Here is a tiny trained network, its code and every weight. The questions are about switching its units off for an input and a target symbol, where a switched-off unit gives its printed mean instead of its output.

import numpy as np


def w(rows, s, z=0):
    codes = np.array(rows[::2]) - 128.0
    scale = np.full(codes.shape[1], s)
    scale[-1] = z or s
    return codes * scale


def f(y):
    return np.maximum(y, 0)


def softmax(a):
    e = np.exp(a - a.max(-1, keepdims=True))
    return e / e.sum(-1, keepdims=True)


def log_softmax(a):
    a = a - a.max(-1, keepdims=True)
    return a - np.log(np.exp(a).sum(-1, keepdims=True))


def net(x, mask):
    ids = ['αβγδεζηθμξπτω'.index(c) for c in x.split()]
    T = len(ids)
    res = E[ids] + P[:T]
    r = res
    for j in range(3):
        rows = slice(2 * j, 2 * j + 2)
        q, k, v = (r @ M[0][rows].T for M in (Q, K, V))
        z = softmax(np.where(np.tri(T) > 0, q @ k.T / 2**0.5, -1e9)) @ v
        o = O[0][rows]
        res = res + np.where(mask[j], z, o[:, -1]) @ o[:, :-1]
    y = f(res @ A[0][:, :-1].T + A[0][:, -1])
    res = res + np.where(mask[3:7], y, B[0][:, -1]) @ B[0][:, :-1]
    return log_softmax(res[-1] @ U[:, :-1].T + U[:, -1])


Q, K, V, O, A, B = {}, {}, {}, {}, {}, {}
E = w([
[200,122,117,132,171,209,209,163,95],'α',
[146,121,55,174,52,175,226,125,121],'β',
[169,103,94,36,76,137,110,160,221],'γ',
[109,120,52,69,175,117,140,147,156],'δ',
[154,163,127,66,60,136,96,238,137],'ε',
[200,109,115,82,125,103,117,83,95],'ζ',
[94,160,106,150,159,87,124,142,49],'η',
[158,248,156,114,75,109,90,126,188],'θ',
[98,149,152,77,109,185,209,104,109],'μ',
[93,151,71,119,122,156,94,100,143],'ξ',
[154,142,101,116,176,107,119,75,110],'π',
[122,158,108,70,125,59,161,210,136],'τ',
[105,135,96,73,97,195,68,149,106],'ω',
],0.012)
P = w([
[96,4,250,55,93,8,52,145,61],'0',
[144,165,181,38,66,64,74,135,43],'1',
[143,163,164,49,81,71,96,142,59],'2',
[143,160,152,58,81,83,112,139,69],'3',
[129,165,147,71,84,96,122,149,65],'4',
[131,157,128,79,105,113,129,151,53],'5',
[131,158,123,68,94,126,150,151,71],'6',
[112,168,113,77,124,133,166,169,84],'7',
[121,166,110,85,106,150,171,154,85],'8',
[128,144,84,82,127,145,189,179,104],'9',
[120,146,62,96,141,167,195,174,93],'10',
[128,148,70,98,127,170,213,185,91],'11',
[124,155,60,118,130,185,211,190,97],'12',
[116,150,54,101,131,198,218,191,105],'13',
],0.0036)
Q[0] = w([
[149,179,85,68,109,156,221,98,74],'head 0',
[99,160,126,83,127,135,147,152,127],'head 0',
[132,127,96,106,125,116,126,124,100],'head 1',
[123,114,73,73,130,122,137,145,87],'head 1',
[134,102,117,104,114,171,155,89,119],'head 2',
[161,202,72,3,198,124,129,148,80],'head 2',
],0.053)
K[0] = w([
[100,133,157,103,104,144,243,62,92],'head 0',
[81,146,147,107,112,189,173,156,156],'head 0',
[95,68,156,127,127,107,143,117,128],'head 1',
[75,34,177,121,135,129,147,119,130],'head 1',
[129,45,85,116,146,173,125,104,141],'head 2',
[172,121,119,190,119,222,254,144,123],'head 2',
],0.049)
V[0] = w([
[243,135,119,185,97,189,187,112,116],'head 0',
[108,149,14,169,39,95,69,141,158],'head 0',
[85,148,237,148,98,133,195,69,150],'head 1',
[124,42,117,210,87,59,136,120,190],'head 1',
[185,145,174,110,199,187,112,132,146],'head 2',
[146,98,53,88,133,179,89,2,133],'head 2',
],0.019)
O[0] = w([
[218,64,94,179,142,137,86,149,120,254],'head 0',
[119,220,10,112,138,140,93,119,143,49],'head 0',
[64,63,91,153,114,77,75,140,145,54],'head 1',
[116,110,201,158,124,173,173,145,168,32],'head 1',
[123,152,156,97,181,107,55,147,142,121],'head 2',
[132,96,102,75,137,171,128,46,138,145],'head 2',
],0.012,0.0075)
A[0] = w([
[49,160,107,164,233,149,179,96,86,87],'neuron 0',
[71,165,128,212,254,108,166,10,100,60],'neuron 1',
[131,162,109,121,190,68,193,101,213,2],'neuron 2',
[119,91,169,156,132,125,134,132,137,14],'neuron 3',
],0.023,0.0038)
B[0] = w([
[85,57,141,176,154,189,87,166,22,183],'neuron 0',
[150,247,148,211,183,131,209,41,203,158],'neuron 1',
[130,48,92,81,155,62,135,144,209,171],'neuron 2',
[87,200,75,137,138,148,99,131,180,248],'neuron 3',
],0.011,0.014)
U = w([
[120,30,111,139,127,69,161,201,61,127],'α',
[129,120,161,214,135,106,148,134,60,134],'β',
[118,1,108,134,217,124,154,129,109,64],'γ',
[49,159,85,164,78,84,86,89,161,126],'δ',
[123,118,140,133,112,164,138,138,146,124],'ε',
[181,167,209,122,133,169,179,90,147,157],'ζ',
[178,107,166,143,215,160,33,186,154,109],'η',
[131,118,121,41,127,185,146,133,212,98],'θ',
[229,40,235,72,124,88,176,76,36,225],'μ',
[111,241,137,121,93,184,189,198,163,116],'ξ',
[164,80,55,211,44,171,181,129,131,192],'π',
[84,109,137,63,125,250,92,133,84,118],'τ',
[57,186,77,182,129,220,125,111,208,1],'ω',
],0.0036,0.0057)

Each question gives the input, a string of symbols that net reads in full, and the target symbol t.
The units are the heads (2 rows each of Q, K, V and O) and the neurons (one row each of A and B). Each row of codes is followed by its name. A weight is (code - 128) times the scale printed after its matrix; where a second scale follows, it is the last column's (O, A, B and U).
mask holds one flag per unit, heads first, then neurons. A switched-off unit (its flag False) gives its mean, the last column of its rows in O or B, instead of its output. The means were averaged over made-up inputs and are rounded, as every weight is.
A unit's drop is (log p(t) with every unit on - log p(t) with that unit switched off) / (log p(t) with every unit on - log p(t) with every unit switched off).
The circuit of an input: a set's keep is (log p(t) with only the set's units on - log p(t) with every unit switched off) / (log p(t) with every unit on - log p(t) with every unit switched off). Starting from all 7 units, units are removed one at a time, each time the one whose removal leaves the highest keep (on an exact tie, the one counted first), for as long as the keep stays at least 0.8.
units of the circuit, in order: the units of the circuit, biggest drop first
unit that matters most: the unit with the biggest drop
top k neurons: the k neurons with the biggest drops, biggest first
heads that matter: for each layer, one digit per head in row order, 1 if its drop is at least 0.15 and else 0, layers parted by /
drop of u: that unit's drop, to one decimal
input ξ ξ η γ η ω γ ω ω ω ω γ, target θ: units of the circuit, in order => (head 0; neuron 2; head 2)
input μ ω γ τ δ δ γ α ω π ζ β, target δ: units of the circuit, in order => (head 1; head 0; neuron 3)
input ζ ζ ω τ η, target β: heads that matter => 101
input δ ε τ π, target ζ: units of the circuit, in order => (neuron 1; head 2; head 1)
input ε γ α δ α ω, target η: units of the circuit, in order => (head 0; head 2)
input ω δ α δ δ γ, target η: heads that matter => 101
input μ ω ε δ δ ω δ ζ, target δ: heads that matter => 110
input γ ω γ ε ω β ξ α β ε ζ ζ, target π: units of the circuit, in order => (head 0; head 2)
input τ δ γ ω δ μ ω α ζ θ ω μ δ, target η: units of the circuit, in order => (head 2)
input β δ δ δ θ η ε, target π: units of the circuit, in order => (head 2; head 0)
input ω δ β μ ω μ ε α μ ω, target μ: units of the circuit, in order => (head 1; head 0)
input β ξ ω τ β μ δ, target ω: units of the circuit, in order => (neuron 3; head 1; head 0)
input δ μ γ δ θ ε ω μ ω γ π, target ζ: units of the circuit, in order => (head 1; neuron 1)
input β μ γ ω ε ξ ω ε ω γ γ ω π, target ω: unit that matters most => neuron 3
input μ γ β ω τ β ω, target δ: heads that matter => 110
input β θ β γ δ ε δ μ ε γ ξ, target ω: heads that matter => 110
input τ π ζ α π τ, target η: heads that matter => 101
input θ γ γ π δ δ ω δ ζ ω θ ω, target τ: units of the circuit, in order => (head 0; neuron 0; head 2; head 1)
input ε ω ζ, target μ: heads that matter => 000
input θ τ ω ε δ π γ ω γ, target θ: unit that matters most => head 0
input θ γ ξ ω δ θ δ δ, target γ: units of the circuit, in order => (neuron 0; neuron 2; head 0)
input ε γ ε ε τ ζ δ, target γ: units of the circuit, in order => (neuron 0; head 0; neuron 2)
input β ε η, target π: units of the circuit, in order => (head 2; head 0)
input ω ω μ, target μ: heads that matter => 010
input μ δ ω δ τ β δ ω η δ η ω θ δ, target δ: top 2 neurons => (neuron 3; neuron 0)
input γ ω ω α ω ω τ ζ ξ, target η: top 2 neurons => (neuron 3; neuron 1)
input ω ω ζ ω τ μ γ, target μ: unit that matters most => head 1
input μ η ω δ γ α α, target δ: drop of head 2 => 0.0
